The rows lie along a hidden order. The number after each row says roughly how far along it the row is, from 0 to 9. A new part has a new order.
(in the rows, 128 means zero)
[123 130 125 125 127 130 126 128 122 128 129 114 128 142 146 150 145 158
 159 164 159 162 166 165 150 154 166 159 157 160 157 167 149 177 165 169
 152 180 197 165 154 167 162 179 151 166 169 167 160 164 180 163 158 173
 166 151 165 176 183 156 163 148 183 156 156 172 145 147 174 183 174 150
 151 171 155 163 166 161 160 179 163 158 170 162 181 161 152 164 141 168
 167 164 156 160 163 170 180 146 156 173 163 170 168 160 160 159 167 156
 172 181 165 158 162 180 184 173 169 161 163 159 153 196 148 164 148 159
 165 177 160 181 203 149 175 172 172 161 163 160] | 0
[126 131 120 125 131 132 128 130 129 131 128 117 128 132 133 123 129 126
 129 127 125 126 130 133 128 120 125 126 128 127 130 121 126 132 131 127
 124 134 132 130 130 130 131 137 132 130 130 126 128 130 137 130 129 129
 130 125 123 129 126 129 132 127 132 126 122 132 126 136 155 174 171 148
 150 169 154 176 166 161 162 181 162 156 170 157 191 162 155 167 138 163
 164 165 157 160 162 166 175 149 160 169 165 163 171 158 150 155 168 156
 172 170 167 155 166 170 181 180 172 164 162 160 158 191 143 159 150 163
 167 174 162 175 191 150 179 170 177 169 155 165] | 5
[124 129 128 128 125 129 126 128 121 126 129 118 124 132 129 127 129 127
 134 129 127 127 126 131 127 125 124 120 130 116 124 124 128 130 125 125
 126 137 139 115 128 131 124 122 127 130 122 124 131 131 138 129 123 136
 138 142 155 172 177 154 160 153 184 154 157 171 148 147 173 186 173 149
 151 168 158 162 170 158 162 176 163 159 169 163 177 162 155 165 136 163
 168 166 160 161 158 165 181 146 150 184 166 169 168 162 155 160 165 154
 168 189 160 156 160 180 177 171 171 162 159 156 151 186 146 161 151 158
 163 176 160 185 197 149 172 178 174 163 160 161] | 4
[127 131 119 125 132 133 129 133 142 149 145 185 156 174 164 155 147 161
 154 164 158 158 166 164 150 153 167 165 154 178 163 168 147 177 166 169
 153 174 185 168 152 162 169 189 154 165 177 164 156 161 175 161 168 165
 165 147 165 174 178 152 165 159 176 152 156 165 155 146 173 186 174 149
 151 169 155 175 165 161 165 185 163 156 169 158 205 159 156 165 137 163
 163 164 158 158 162 166 176 152 164 165 166 160 176 158 151 160 167 156
 168 168 166 153 168 171 175 186 168 161 166 160 157 187 141 156 149 161
 163 178 165 179 178 150 174 169 177 171 158 167] | 0
[125 133 116 124 132 135 127 131 130 133 126 112 129 137 136 120 132 127
 130 125 123 121 128 135 128 116 125 127 128 127 128 118 125 136 135 128
 121 136 130 127 131 129 137 141 133 132 131 112 126 129 147 134 129 123
 137 124 127 134 129 130 138 125 135 128 117 131 120 132 127 128 122 132
 117 132 123 133 119 133 124 136 130 122 132 121 134 141 126 129 146 131
 130 137 119 128 137 136 130 127 127 126 135 132 128 118 131 134 128 131
 135 109 136 121 123 117 134 129 124 122 124 129 124 146 141 131 125 129
 130 143 134 148 176 146 174 166 174 173 154 163] | 9
[123 130 132 127 123 129 125 127 117 124 130 113 124 134 128 127 129 125
 136 128 130 131 134 143 142 152 159 151 157 160 153 169 152 172 165 169
 155 184 199 160 152 168 157 171 149 161 166 172 162 163 178 161 155 175
 165 153 166 181 189 156 162 150 190 155 157 174 146 145 171 183 178 149
 153 171 165 158 175 158 159 173 166 159 170 163 177 164 155 161 139 169
 170 159 161 157 160 166 178 146 156 179 161 172 170 164 157 160 162 154
 169 188 163 157 158 181 174 162 167 159 159 155 150 195 149 163 151 161
 163 174 162 179 199 147 174 178 175 159 164 156] | 1
[127 128 131 129 126 126 127 128 124 126 129 118 127 128 126 130 128 129
 132 130 129 131 126 128 128 130 127 126 130 122 125 130 129 130 125 127
 130 130 126 126 128 126 123 118 126 125 127 130 132 129 129 129 125 129
 126 129 128 123 127 130 126 126 130 129 130 129 127 129 129 129 131 128
 134 137 145 154 170 154 164 175 151 159 166 164 186 154 155 163 127 163
 170 158 163 159 155 158 178 148 160 169 161 163 171 166 153 157 163 154
 163 189 162 159 166 183 168 177 173 163 159 155 158 183 137 157 152 158
 161 166 165 185 196 151 181 181 174 158 160 167] | 5
[120 131 127 125 122 131 123 127 114 124 131 103 123 137 130 127 130 125
 137 128 128 126 125 132 128 123 121 113 132 105 116 119 129 131 126 128
 123 146 147 118 130 135 124 122 131 139 143 157 158 168 186 162 152 174
 165 152 164 180 180 157 162 148 193 157 154 175 137 147 169 186 178 149
 150 171 159 149 170 158 162 176 164 160 170 162 174 169 153 160 148 172
 168 165 155 162 160 171 182 145 155 180 159 178 165 161 166 157 168 154
 168 188 167 157 153 174 182 162 170 155 156 155 144 202 156 169 156 154
 153 177 158 184 203 146 170 177 177 160 158 143] | 3

Next part:
[125 102  91 154 140 111 171 114 133 111 166 150 127 104 118  91 187 139
 103  90  80  68 153 135 134 131 132 104 163 155  74 133  77 178 134 148
  82 183 104 144 138 107 172 177 141 198 156  85  27 176 170  87 140 179
 157 117 111 167  77  33 125 126  59 159 149 165 108 132 153 163  89 151
 119 137 148] | 8
[148  87 150 115 133 150 165 104 130  83  74 146 152 144 138 143 162 168
 147 111 100  90 108 125 139 101 198 123 199 107 100 122 139 165 141 172
  99 186 112 102 138 150 101 115 130 160 117  88  87 103 170 166 136 131
 141 157 121 169  79 123 153 177 128 180 150 139 125 176 153 128 123 137
 150 113 118] | 1
[147 144 155 127 149 152 179  81 116  66 103 140 156 137 130 143 134 157
 132 142  89  98  77 160  84 149 171 116 134 127  67  78 118 132 177 172
  97 172 135 136 113 117 165 112 123 143 128 109 149 152 120 104 103 199
 144 145  73 158 117 106 137  96  54 206 145 142 125 133 117 181 108 130
 136 127 114] | 4
[167 114 139 115 128 177 131 119 107 106 133 164  92 133 151 168 180 187
 181 126  63 126  80 155  91 131 143 126 169 114  92 129 144 122 122 168
  87  94  94 123 140 105 132 126 104 156 146  98 107 167 123 153 144 185
 141 141 142 189  96 143 162 155  88 136 148 117 118 125 106 152 140 124
 145 115  79] | 1
[135  99 132  90 114 106 153 144 130  95  76 112 193 154 132 176  86 150
 117 144  77 108 111 161 119 112 109  75 219  94  89 136 156 151 138 162
 106 139 119 100 151 165 132  81 137 103 119  98  63 119 168 127 157 113
 146 165 117 175 126 125 147 130  83 186 174 142 153 169 155 130 123 139
 132 124 121] | 6
[142  73 130 119 108 115 141 110 118  94  63 112 120 131 159 165 114 153
 132 134  46 125 131 157 125 111 165  96 228 128  83 119 194 166 126 161
 112 109 114 109 136 136 104  85 123  98 114  75  26  84 133 157 172 142
 129 158 144 142 123 140 149 211 142 209 154 156 159 213 165 150 106 126
 169 127 103] | 9
[142 114 155 140 127 114 171 128 110  60 122 129  98 121 123 171 115 149
 150 111  96 111 132 146  92 150 134 115 173 115  88 135 138 148 158 151
 118 175 109 133 117 135 101 155 132 155 132 100  89 146 133 140 136 157
 137 168 119 172 114 114 129 132  98 173 121 149 139 149 116 139 102 147
 107 118 105] | 6
[161 130 121 106 139 158 143 116 116  86 179 146 144 124 146 166 131 162
 121 173  67  96  79 167 100 155 137 104 151 110  56  87 115 131 137 193
 112  96 115 153 128  79 167 138  76 129 149  91  85 185 107  73 129 194
 128 119 120 172 168 107 133  53  25 188 154 149 136 131  83 164 116 130
 154 153  59] | 0
[127 149 160 130 138 121 146 126 132  52  98 130  95 139 157 182  96 132
 142 131  86 126 113 159  93 145 133 119 178  53  81 140 171 173 152 136
 125 162  97 127 130 131 119 148 123 124 130 108  83 120 110 120 144 132
 134 179 126 165 125 145 153 163  94 181 116 139 123 163 115 140 108 161
 130 130  82] | 4
[131 126 142 117 133 112 133 132 137  89 120 161  86 122 146 180 126 134
 140 111  90 109 134 142 120 145 150 122 170  51  76 140 167 194 139 154
 125 186  83 135 119 117 100 195 101 140 138  94  41 128 131 113 157 134
 130 173 138 152 136 118 139 137  96 202 115 160 124 167 118 125  98 132
 133 133  84] | 4
[164 146 147 118 141 189 142 107 107  70 142 159  92 136 149 175 148 177
 176 139  68 110  53 158  85 151 158 124 123  94  78 104 121 108 141 169
  99  90 106 134 123  97 156 131  90 132 147 108 171 184 119 136 123 197
 135 143 106 189 122 151 144  87  47 153 133 113 115 110  87 164 141 112
 138 123  67] | 0
[140 133 142 115 134 117 174 118 121  58 102 118 156 122 125 148 112 141
 122 125  77 114 115 156 108 155 135 101 156 116  68 113 123 149 164 173
 102 185 130 123 150 143 145 108 153 128 127  96  88 154 142 112 136 155
 139 158  84 156 118 115 126 115  64 194 152 150 141 142 128 158 103 143
 125 126 124] | 6
[127 144 139 143 136 138 153 125 112  49 129 124 101 140 131 190 100 150
 157 143  78 115 112 162  78 144 131  97 178  86  84 131 141 132 154 131
 117 124 105 137 108 119 132 138 104 151 139 107 106 156 109 114 107 163
 136 155 112 184 125 121 157 116  72 154 127 131 126 136  98 152 110 165
 119 125  98] | 5
[130 131 162 136 141 143 187 113 123  42 100 101 165 145 123 144 123 156
 145 128  93 116 105 140  99 134 149 101 174 144  99 136 121 139 167 155
 106 220 131 118 133 148 120 126 145 164 125 112  90 134 141 132 117 144
 140 161  90 187  83 112 151 120 110 171 137 134 125 150 129 151 115 162
 106 118 136] | 3
[138  85 144 149 124 142 119 124 117 111 127 174  19 126 161 175 173 166
 192 100  95 137 147 119 104 114 165 139 197  80 115 165 168 164 106 121
 106 116  57 131 116 105  75 206  96 189 143  87  52 111 121 167 156 146
 131 162 164 187  82 126 183 224 152 121  95 133  99 173 126 126 113 142
 143 111  92] | 4
[126  80  92 139 108 108 159 147 113  87 152 113 138 126 117 160 107 151
 116 143  69  96 158 151 103 128 113  67 214 132  93 142 135 138 125 152
 117 115 108 128 142 122 134 127 105 167 139  85  36 148 139  98 145 154
 147 136 114 193 122  69 139 134  79 153 167 161 152 158 136 141 100 184
 137 132 138] | 9
[154  92 132 111 111 130 140 108 115  96  71 134 122 139 143 167 132 165
 147 130  89 141 116 147 117 102 175 104 219 118 102 112 178 151 131 163
 101 129 104 110 140 135 108 100 116 124 114  80  80 101 139 168 136 148
 131 157 139 161 104 123 162 189 136 191 157 142 140 197 163 147 118 140
 164 116 123] | 7
[138 135 148 143 139 145 161  93 109  71  97 135 107 120 137 146 143 156
 158 107  88 121 112 150  91 146 170 119 160 113  87 121 140 148 151 137
  99 163 111 130 121 122 138 144 115 161 133 104 111 134 131 142 140 187
 138 155 110 164  89 119 156 160  93 177 136 130 115 153 132 180 103 151
 126 116 103] | 8
